Each row has a class, written after it.
[-286 -117 -644 -220 -196  388  268   52  290  124 -123   -8 -369  233
   28  332  -42 -333  -71  209 -286   11 -154 -485 -439  224  367  -11
   65  -37   43   94 -591  258 -380 -172 -186   39 -610  193  159 -226] => Dezek
[  92 -253 -103  417 -251  297  459 -466 -416   68 -102 -140 -135  351
 -117  245    1  330  -81  172  102 -171 -381 -257  183  536    1  -65
  369 -415    7  148   41 -384 -255  122   41   31  -89  149  161  553] => gaku
[ 103   69 -161  298  105   32 -323  -71   56   23  -67  -67  133  -33
  387 -430   20 -144 -133   59  160  -76  125   13 -201   -4  214  -14
  186  188 -104   15 -151 -208  144   68   71  139 -132  156   48  121] => nus
[-141 -292  261 -275 -102 -413 -604  -62  331 -114  354  202 -167   73
 -350   97  -91   98  364  168 -351  566  164   88  -24  -31  424   -5
 -395   69   34   68 -176  361   12  443  -50  133 -151  416  189 -230] => bogi
[-200  187  110  335 -108  -40 -142   69  169 -196  145  -22  242  -70
  -70   21  -73   84   37    4   69   51 -238   43 -169 -206  205 -133
  -15 -233   63  -80 -251  -23   90 -153   59 -161  -76  -73  -16   12] => gaku
[-119 -342 -289  127 -300  138  127 -207 -273  144   14  -81 -410   50
  121  163 -191   43   55 -240 -102  -29 -216 -283  -54  374   31 -102
  -36 -195   78  155   14   83 -150  -77 -105   21 -232  -52 -163   77] => bogi
[ 356   50  224 -200  279 -214 -183  228  -99 -172   31   30  298  -93
   14 -278   13  -62  -60 -214  -11   97  167  386 -127   19 -261  -25
 -219 -261   55 -191  221   77  174  -65   89  -61 -195  187   83   17] => Goze
[ -21   44   27  392 -110  140  145  201  -40  -71 -217 -223   93   20
   50  695 -269   54  -92  217   55   87 -501 -184 -414  262   24 -248
  137 -828  242  166 -331   35 -367 -129 -261 -224 -268   10  126  340] => bip
[ 124   10  351 -279  189   43 -168 -444 -212 -106  -43 -522  392 -149
   27 -232 -182  139 -243  -87  110 -229  -46 -119  -31 -217  121  145
   43 -503  356  427  139 -264  250  116 -380  131  266 -266  186 -134] => tenes
[  19  111 -141 -342  458 -151   52  288  494   35  -67  112   23   14
  255 -107  -43 -107  -28  141   87 -116  -15  -76   81 -616  107   84
  259   47 -257 -364 -651  266   23    5  383  232 -262  159  -79 -199] => gad
[ -81  -57 -206   55   13  243  -79  282  125  136  -63 -246  164 -170
  137   -8  145 -449  -85  -46  258   -1  389  246  -95 -385   26  -48
   39  518  -89   -2  -85 -175  -15  -99  188   45 -229   64   69 -265] => nutu
[  17 -140 -161   -8   40   70   12  -47  -66  -99  -67  -27  184   49
 -244   25 -125  149  -56 -161  157  -96 -261  222   47  -97 -108   17
  112 -421  183 -116 -239  -45  -32  101  152  146 -139  238 -131   77] => nutu
[ -14 -311 -105 -216  -59 -144 -154 -459  -24  139  189 -134 -239   72
 -150  -21  -27   64   39 -151 -104  314   24   23  -44  -29  328  -54
  -78 -211   19  205 -271  190  -77 -217  172   85  237  330   94 -132] => nutu
[ 310   59  111  164  371   51 -142  442 -229  -52   57 -255  300  150
  184  224 -174 -144 -356 -258  247 -252 -272   15  163  304 -109  216
  602 -276   41  152  -37 -155  220 -135  123  315 -178 -130  -90   40] => nus
[ 253   38 -148  366   88   19  107  -53  276 -107 -104  -52  236  264
 -171  374 -156  -48  -43  241 -271   47 -289 -370 -181  353  -55  -29
  319   71  -90   99 -177  213  -56  -24 -190 -366  -45   96  -11  253] => vunez
[   0   50 -273  261 -150  134 -109  189  187   97  -45  185  -52  158
   56  101   80   95    3 -147 -157  -82 -101 -135 -450  -59  103 -111
  101  217  -36  246 -212   44   14   32 -349 -333  -94 -227 -184  -63] => tenes
[-114   -3    8   93   87  -67  -64 -267 -166   -9  322   21  -51  117
   93  269 -339  338  -90  -96  -18 -579 -287 -164  273 -160  -50   -4
   10 -335  202   11  -17 -380  228 -183   93  339  272   13 -121 -221] => bip
[-358  164  629   19   37 -173  -13  688 -210  -30  206 -294 -211 -112
  -46  318  331   80   77 -127 -288  453  139  392  469  193  -97   93
   78 -395  186 -347   16   91  -39 -271  276  210  213  -11 -121 -253] => voro
[  66   43  -14   81 -362  211  163  321  147  186   13 -353  -71  124
  236  180  400   89  -93  -41  238   72  122  -56 -202  348   50  130
  482   42  -15  246   47  -48 -191    0 -180  -44   33 -406 -277 -186] => rir
[-256 -148  -21  131 -388   83  136  102   57    5  162  138 -240   74
   34 -109  102  175   42  -34  162 -108  133  250  292  280  -38   91
  177 -133   74 -270  291   35  -78   32   97   29 -139 -102 -590 -106] => vunez
[-418 -301   64 -644  -71 -416 -392    5   85   -5   13 -103  -64  -87
 -206   69  216  211  166  221 -362   98  492  315  322 -272  -88  215
 -171   35  203 -106   27   99  -17  153  -57  275  301  179 -108 -368] => voro
[-247  -93  477  319  -95  148  -70  318   44  104  217 -485   -7  -67
 -246   75  360 -101 -115   38  293  558  165  601  189  557  109   78
  146 -171  -50 -580  622   95  -77   76  223  -32   -9  -24 -153  -65] => bip
[-206 -101   41  276 -258  392   29  245 -244   84 -137 -494 -137   21
  175  342   43  -65 -372  -39  104 -179   26 -134  -80  369  -10  129
  239 -379  384    9  116 -270 -188 -262 -384  130 -216 -363 -201 -180] => rir
[  85   94 -475 -168 -175    9  147  354  352  278   32  469 -311  246
  324  191   54 -328  -62  284 -143  -81  176 -260 -261    1   36 -211
  207  437 -284   24 -319  224 -121  215  156   99 -502  236 -166   37] => Goze
[-228 -303 -241  113 -440  174 -287 -281   95  -85  365  644  -64  291
 -387 -263 -215  169  264  230   56 -126  -54 -124   29  268  193  327
  -46  354 -220   -9 -192  299  138  136  134 -112  108  -97 -134   64] => Goze
[-432 -255  134 -266  -84  -60 -140  171  175  -25   89   78 -447  -93
 -454  231   62  239  176  -53 -221   15  212  324  447 -212 -170  305
  -88 -308  101 -399 -265  660 -183  -57  213  154  272 -105 -301 -389] => rir
[ 270   64 -250  271  234  225 -218 -388  329 -202  -41  475  187  307
 -261 -371  -87 -107 -216 -111  -36 -198  107  118 -200 -506   24  165
  -22 -303  -38  -65 -141  327   69   83   86 -265 -220  -98  145 -114] => gad
[ 358 -313  286 -246 -193 -440 -195 -465  231 -206  128  620 -337  233
 -532 -395   61  409  321  238  -64  311  551  198  133  282 -146  385
 -281 -120  -19  116  249  255 -252  116  -56 -113  324  307  120 -138] => gad
[-192 -156 -107   69 -158  214  146  -31  183   -6   54  -91 -162   26
  -44 -114   65   77 -103 -336  225   32 -101   47 -208   74  140  163
  144 -146   98   57  -19 -236 -229 -106  -78   96 -301   32 -214 -172] => Goze
[  60    7  168 -213  -43  -23  140   19 -198   -6  185  -82 -173 -106
  113  -17  -13  106    4 -583  100  346 -144   61  234   38   74    9
 -153 -147  118   30  -77 -110    6 -218  354  411  101  125 -128 -146] => nus
[ 305   25 -396  337   27  563  354 -224   25  -11 -203  200  130  341
  194  120  -25 -164 -583 -261  151 -236  -64  -92 -437 -103 -194  -58
  106 -773  113  273    8   10  -48 -509 -235 -292   62 -502 -294 -200] => Goze
[ 457   87 -147  231 -194  103 -231 -658  -69 -199   99  514 -154  217
 -204 -412  -11  245    9 -136  -44  -53  137   15 -181   16  -56  174
 -228  109 -114   10  -87    3  107    0  -67 -166  175 -220  361  -82] => tenes
[-161 -208  -78 -165   47  509  415 -312 -115  126 -145 -428   46   51
   44  274   25    6 -245   39  289 -332 -390 -287  341  236  -20  -54
  265 -270   17  361  228 -211   19  114  -83   63  147 -319  -23  235] => gad
[  74 -246 -613 -143 -222  271  -66 -176  117  243 -139  238 -263  212
  283 -131  215 -396 -406  113   79 -211  369 -254 -138   10 -173  180
  149  578 -214   62 -120  191   39  -78  -95   59   12 -438 -372   13] => mek
[-545 -245 -273   16 -361  474  -97  236  200  387  140 -175 -212  109
  -70  158  154 -244  -22  204  122  139 -178 -354 -212   80  392  -74
  194  143  -47  203   59  327 -172  422 -234 -174 -397 -399 -301    4] => nutu
[-239 -127   81  -64  -75   63  104  222   17   95   77 -201 -138 -132
 -112 -189  222   86   54 -276  108  -61   21  156   67 -127    3  134
   -5  351  -32  -91  127 -201  -21  221   73  134 -154   17 -126  -60] => nutu
[-208  -42 -116  448 -117  230 -164  304  355  169  148 -358   -3  -84
  371 -143  -37 -119  126  146  165  117  300  -73   -1  217  416   28
  296 -287   -2  221  132  -49 -169  -23  -24   87 -243  319 -409 -553] => voro
[ -66  130  247   82 -148   46  205   -3  386 -185  248  173 -121   46
 -342 -458  114   79  199  129   95  233  277  240  206 -164  156  317
  -59 -249  -22 -731 -239  335 -355 -100  487  189 -406  458  -26 -303] => mek
[   9  -88 -159 -111  221   96   25  -58  172  -52 -228  -22  154   76
   15  177 -348   71 -170  208   -8 -353 -181 -288 -386  -20 -282  -70
  153 -774  193   80   35  122   85  -74 -351 -199  -14 -387   86 -300] => mek
[-499 -434  -13  400 -420  114 -159 -345  -66   46  327 -423  -43 -109
 -152  215 -264   66   65  197   46  116 -143  -91  275  299  410 -124
   32   78  -23  -36  -44  -99 -127   15  260  328 -134  535 -184  243] => nus
[ -95  319  -95  390  -11  193 -150  326  342  143   83   -3    0  189
  347   29  202 -167 -112  264   23 -206  122   -8 -126 -313  303  -82
  324  604  -49 -201 -466  -30  -54   93  138  -21 -243   23  -38    1] => nutu
[ 135 -296 -386   84  119   96 -127 -144  244 -177    8  899  138  413
   28 -144 -415  136 -216   47  -89 -217   33   38   31  362 -439  132
  130 -173 -191  -19  215  140  220  -32  130 -193  -15  -27 -433  -64] => mek
[-147  166  -62    0   31  -19   27  329  305   64 -113 -173 -109 -112
  541   77   30   48 -270 -181  190 -286  113   13   13  -26  -60   52
  349 -224  169  -91   62 -290  -58 -323  -86  194  -66 -113 -522 -333] => voro
[ -54  -95 -237  540 -333  387  -63  105  175   61   42  -29 -311  308
 -109 -106  119 -136   16  207  144  -11  252 -199  -57  357  320  387
  550   59  -18 -254 -153  232 -399 -137  -27   12 -517  -28 -116 -190] => bogi
[  -2  -97 -177  -12   51 -140 -144  217  151  173  -49   -2    1   17
  484   54 -196   53 -277  -39  164  -46  165  105 -228   26  111 -117
  224 -243   53  295   -4 -304  -98 -248   72  370 -142  373 -261 -362] => tenes
[ 171   94  -29  235  125   43 -185 -141  -13 -192   47  137   33  275
  171   96 -152  126 -142  300  -73 -133 -128 -266  159  245   92   68
  244 -241  137  409  -61 -147   46   -7 -301 -386  220 -150  -83  166] => gaku
[-227 -170 -225  444  -39  397  277 -311  -51   50  -48   29 -140  123
 -200  160 -102  125 -137 -214  144 -233 -224   31  372   89 -277  179
  211 -375  -96   81  -74 -133  -69 -251  266  163  253 -219 -164 -318] => bip
[ 364  159 -244  -26 -189  -87   17   13 -175  140 -144  124   47   30
  514  -59  190 -139 -112   42  183  -87   12   75 -305  361  -47 -216
    7   90 -184  238  217 -325   38  168 -187   77 -250  -14  127  292] => nutu
[ -56  172   53 -160   32 -225 -110  478  202   81  -18   58 -276 -113
  378  173  -25  -19   40   99 -191  -87  261  117  -47 -181   24  -96
  -54  -49   42 -153  -71  296 -119  -11  -80   51 -193  -15 -146 -325] => bogi
[ -81  116 -185 -240  209 -361 -266  249 -221  -88  226  257 -103    9
  231  -31 -200  124  138  -38 -310   44  -25  182  136 -245  130 -188
 -265  -71  168 -229 -176    6  139  -73  243  317  -78  384    8 -300] => nus
[-134  413   70  347  330  232  -96  311  477  152  305 -154  179  -13
   42   74 -117 -390   59  262  175  126 -214 -240  167 -167  468  -45
  296  368 -282 -219  -74  359   71   70  345 -292  -54   20  -33  -17] => bip
[-197   56   15  546 -310  200  -77 -507 -286    9  195 -393  285  -68
 -157  163 -169   29 -107 -235  -11  207 -193 -177  -74 -136  233 -190
  -92  -32  340  297    5 -495  142 -327 -159   85  474  -28 -169 -212] => bogi
[  14  128  247  -57  264   82  180  306  129  251  -81 -255  138  -97
  232  206  -49 -239 -248   -1 -127  377  211  -23  162   96  -76 -249
  146  -52  -44  123  351    3  -40 -282  -46  -19   45   39 -281 -475] => tenes
[-286  -77 -523 -301  -40   24   21  -39  225  242 -139  -97 -176 -126
 -143  345 -182    0  254  -17 -232   33 -293 -589 -214 -345    8 -208
   18  174   41  124 -106  381 -226   90 -295 -241 -125 -247 -107 -179] => rir
[-104 -698 -163  -65   90  171  380   45  -82  307  -88 -469 -403  159
  -26  735 -316  139 -223 -357   14   28 -385 -280    2  403  -31  -25
  365 -835  171  202  160   46 -361 -213 -223   16 -213   59 -459 -135] => nutu
[  92   -9  106  344  -82  264   93  -35   45  -25  -29 -313  444   57
  231 -418  185 -281 -315   40  503  -87   31  155  136  355  162  307
  420   79 -177  -10   53 -214  -43   64  202  268 -392  155 -234  426] => voro
[  79  157  -24 -136  312  -79  322  -39   54  -67 -120  -94  369   12
  228  346 -343  222   -2  -11  -41  -17 -507 -470  -74 -127 -177 -303
  161 -348   61  119  -43 -301  131 -243  -78 -239  118 -145   17  -58] => bip
[ -97  -55 -177  366 -224 -228 -406 -184  298  204  289  240    4  111
  -41 -139  -25 -220  109  235   44  105  -36   47   96  245  103  -15
   92  502 -480 -454 -187  134  182  356  512  234 -298  410  -71  245] => nutu
[ 365   88 -166 -133   99  -66   41   79  202  -80  -13  505  112  226
   30 -754  226 -168  -43  -62   35   38  243   47 -425 -156 -142  231
   98  105 -247 -307 -278  199  -16  -76  201   44 -645   75   84  -34] => vunez
[-100  149  -16 -111 -184  -12  -17   -1  199    6   30 -209 -262    3
 -431  223  161  191   55   36 -274  171  -76  -66 -484 -114  114   18
  -66  193  231 -278 -206  117 -278   78 -475 -106  -81 -132  174 -297] => Dezek
[-199 -321 -252  184  310  304 -314 -453  -88   94  -26 -101  306  131
 -284   43 -242  -15  -94  220 -146 -149 -343 -308 -196 -371  223    5
  -17  181  -71   19 -405 -111  204  -42 -359 -222  161  -85  116   73] => vunez
[ -24 -410   98 -321  281 -336  -29   46   64   96  118  213   56  209
 -186   19  -52  116  171  102 -185  127   74   14  199  275 -395   57
  170 -282 -240 -118  371  196  251   54  -12 -119  110 -162 -195 -307] => voro
[ -54  124 -343 -263   13 -141  209  166  -24  165  -85  -59  -32  -13
  389  220   60   37   47  231 -161  111  -71 -137  -47  116   -8 -264
  157  102 -149  -50  -30 -193 -198  -19   47  176 -253  296   35  -32] => rir
[ -17  232 -129 -172  117   83  359  377  -21  -26  -60  185 -258  -59
  -66  251 -143   -3  -16 -431 -242   98 -276 -157 -191 -243  -69  -67
 -122 -131  127  -82 -258  317 -261 -514 -153 -133 -191 -245 -140 -334] => rir
[-150  147  -34 -191  -61   30  -14  130  175 -168    8  -78  330  -64
   87 -156   25 -109 -113  244  199 -239  -57 -155  -90 -241  129    6
  -33  400   -2   47   17  -15  220   53 -156  -98  -35 -380  -65   20] => bogi
[-322   95  167 -368   36 -254 -174  307  478  -79  178   59   52 -103
   81   23   79   24  175  264 -153  -17  316   82  259 -404   33  216
  -23   28  -72 -383 -165  335   36  110  292  354  -85   42 -136 -444] => bip
[-293 -185   15 -198  -25  -71 -309   57   85  192  159  -54   33 -159
   23 -209    6 -138   90  224  -54  376  526   39  167 -288  144   60
   18  275  -59 -178  223   57   85  161  280  291  167  237 -187 -328] => mek
[-147 -318 -243 -280 -638   64  162    7 -539  214   43 -414 -320  -24
 -142  192  193  -49  -79 -451 -205  235   61  -75 -555  380   11   40
    3 -253  357  605   26 -121 -174 -165 -346  250  -84 -147   12 -222] => gad
[ -18 -247 -152  153  173  -15 -347 -212 -252   97  -85 -420  400   35
  308  -20   55  141 -277   94  113 -153  -91   33  -43  135 -157  -35
  198 -148   -1   30  195 -618  271  160  -26  201  103   97  -25  202] => bip
[-550 -341  110 -277  -99  -53  -97 -159  122   67  114 -165    0 -110
 -231  -57  -74  176  148   36  174  244 -188  -55  126 -132  387  130
   27 -100  111  119 -108 -116  -76   45  -94  160  129   93 -254 -105] => gad
[-177  -81   95  -32  -20  -83 -138  143 -137  -49  293  -99   66   18
  -59 -334   78 -158  130   -5  -51  394  151  187  427  -22  184  126
   47    9  -22  -90 -153   98    1   80  497  352 -354  356  -45 -188] => gad
[   3  -94   24   59   -3  378 -259  194  253   86  165 -152 -159  131
  170 -160   26  -35 -196   71  303  -91   72  -46 -293  113  560  163
  165 -477  115  315   12  207 -157  182 -146   34 -311  -34  -45 -156] => gaku
[ 164 -198 -324  275 -119  208   86  156 -162  312   -5 -360  169   98
  745  353 -147 -128 -318 -252  286 -160  -77 -183  -70  472 -101 -201
  512 -232   37  336   63 -373   50 -334   91  379 -159   47 -588  -93] => bip
[-307 -265 -129  171 -381  257 -209  -28   40   79  146 -103  -61  129
 -199   89  182   -7  -93  201   61  -52  -56   -3 -324  201  253  140
  -67  183   -3   -8  123   14  -70  288 -438 -143 -212 -313 -113  103] => gaku
[ 170 -224 -120   -4   15 -134 -133 -487 -203 -261   15 -136  -38   31
   29  -47 -168  154 -140 -114  135   35 -256 -103   69  226  178  101
   63 -378  222  232  -91 -396  -58  -65  -32  169  -45  415   51  460] => vunez
[ -57   58 -217  472  -61  236 -131   82  325 -130   48  328   -9  169
   71  -91 -133  196  -34   18  -95 -236   68   71 -245 -297  117   -8
   56 -349   -2 -149 -216  241   -6   17    4 -147 -164 -111 -248 -311] => Dezek
[  31   41   -3  -83  -56  -48   32 -239  252 -168  238   83  215  175
 -249 -185   84  146  224  233  145  -13 -205 -139  -15  -55  280  112
  128  375 -105  -70 -444 -431  -27  145   -1   47 -276  434  215  136] => nutu
[ 121 -171  353 -602  100 -231   43   82 -230 -144  -55  -57  109    1
 -456 -206  152   -9  -13 -101   18   64  168  152 -103 -231  -94  222
 -136  -63  369  -71  100  -48  -18  138 -212   53 -183   10  191  127] => gaku
[ 137  297 -150 -297  505 -351   70   93  263  -15    3   37  140   31
   11  -34   36 -328   64  265  -47  113  -64  -87  176 -550   93   13
  127  481 -216  -82 -579  110 -147 -147  256  143 -168  374  241  -68] => Goze
[ 348  169   40   33    3 -419 -420  151   -6  -56 -175  144 -108   55
  342  -90 -149  -52 -178  -22 -184    5  420   56 -132   51  -80   89
   98 -322  278  103  -94    1  -39 -130  -52  127 -194  193   54 -211] => tenes
[ -57   86  141 -506 -456 -475  -41   24  -73  -88 -112  461 -155 -148
 -280 -235  347  246  105  -19 -161  397  551  511    9   33 -428  -13
 -218  175  120 -426  382 -183  -45  134   59  279   35   66  -32 -178] => gaku
[ 212 -119  -34 -263  221 -119 -131  -62 -262  -36 -226  -82  418   79
 -204   -3   75 -202 -155   71  -17  417  179  116  172 -117 -173  153
   81  -96   81  152  -25  -70   -5 -103   93  -52  181  159   96   97] => bip
[ -66  119  233  288   21    6  -85  180  143 -203  126  -72  -52   56
 -222 -125  135  144   -6  -37  125  120  -16   91   58 -141  202  237
   96  159  112 -373 -256  -64 -139 -193  100   -2  -40   57  -19  -19] => nus
[-359   79  276 -417  -53   14  -95  114  211   28  440  -59 -357 -181
 -451  134  178  197  196 -131   53   76   18  182  172 -491  161  143
 -254 -141   35 -116   85  381   38  206  100   52  411 -404   34 -498] => rir
[ -79   -7  250  364 -129  146  -22  -30   45   27  127 -180  161   18
  195  162  -14  131  -92 -216  316  -26    1  233  484   92   13   54
  237 -372   67   64  252 -229   85   35  372  285  221  -39 -323 -135] => nutu
[  86   21 -151  -82   99   21 -265  213  127  -92   35  208 -131  212
 -153 -113   -4  -39 -113   89 -284   95   10  -12 -633  -95  218    2
  -18 -237   28   45 -273  418  -86   96 -294 -246 -448 -128  316 -164] => nus
[-362  -91  586  -96  -22 -287   91  144  213 -108  610 -122   68   28
 -591 -129   84  252  473  119   62  372   51  264  485 -135  150  215
  144 -218   69 -348   52  254  -31   72  288  125  132  123 -336 -506] => Dezek
[ 165  112 -201   24 -314 -309 -318 -182  198   45  192 -157  121  -50
  207 -326   85 -188   78 -143   39  572  159   26 -533 -252  513 -240
  -46  290   94  235 -337  289 -148   81  155  323 -302  275   -9 -117] => rir
[-236  -64 -243 -147 -287   58 -133 -656  384 -143   89  639 -494   60
 -389 -213  -85  283  225  161  -97  234  136 -163   66 -405  407  165
 -339 -206  -85   37 -341  144 -290   24  195  -16  213  345  232 -125] => Goze
[  26 -305   -8 -315  -14 -336  -85 -606  372 -112  246  498 -114  157
  -54  -70 -259  261  107  168   11 -311   57   80  410  -20 -232  141
 -254 -286 -122 -196 -254   73  237   94  302  357  306  312 -232 -190] => mek
[  28 -378   54 -332   29 -280  -32   30  -91  157  121 -117  -87 -111
 -292 -209  119 -258   99 -259  -53  617  218  346  -57    3   23   24
 -139  152 -106 -215  148  442 -145  -21  212  166 -279  291 -111  -43] => vunez
[  23   79 -207   17   86  145 -176  165  -15  235  165  256  -67  -12
  -47 -189   31    7  114  -37  100  -78  133   -7 -160 -353  125  145
   48  493 -270 -384  118   61   85  -92 -133  -34   65 -277 -115 -353] => mek
[  -3 -168  -42 -256  285 -299 -476 -135  382 -105  -89  169  293   60
 -487  124 -155 -179  168  146 -246  281   62  -53 -453 -532   95   16
 -293   38  134  246 -394  166  129  251 -188 -159   72  226  465 -181] => tenes
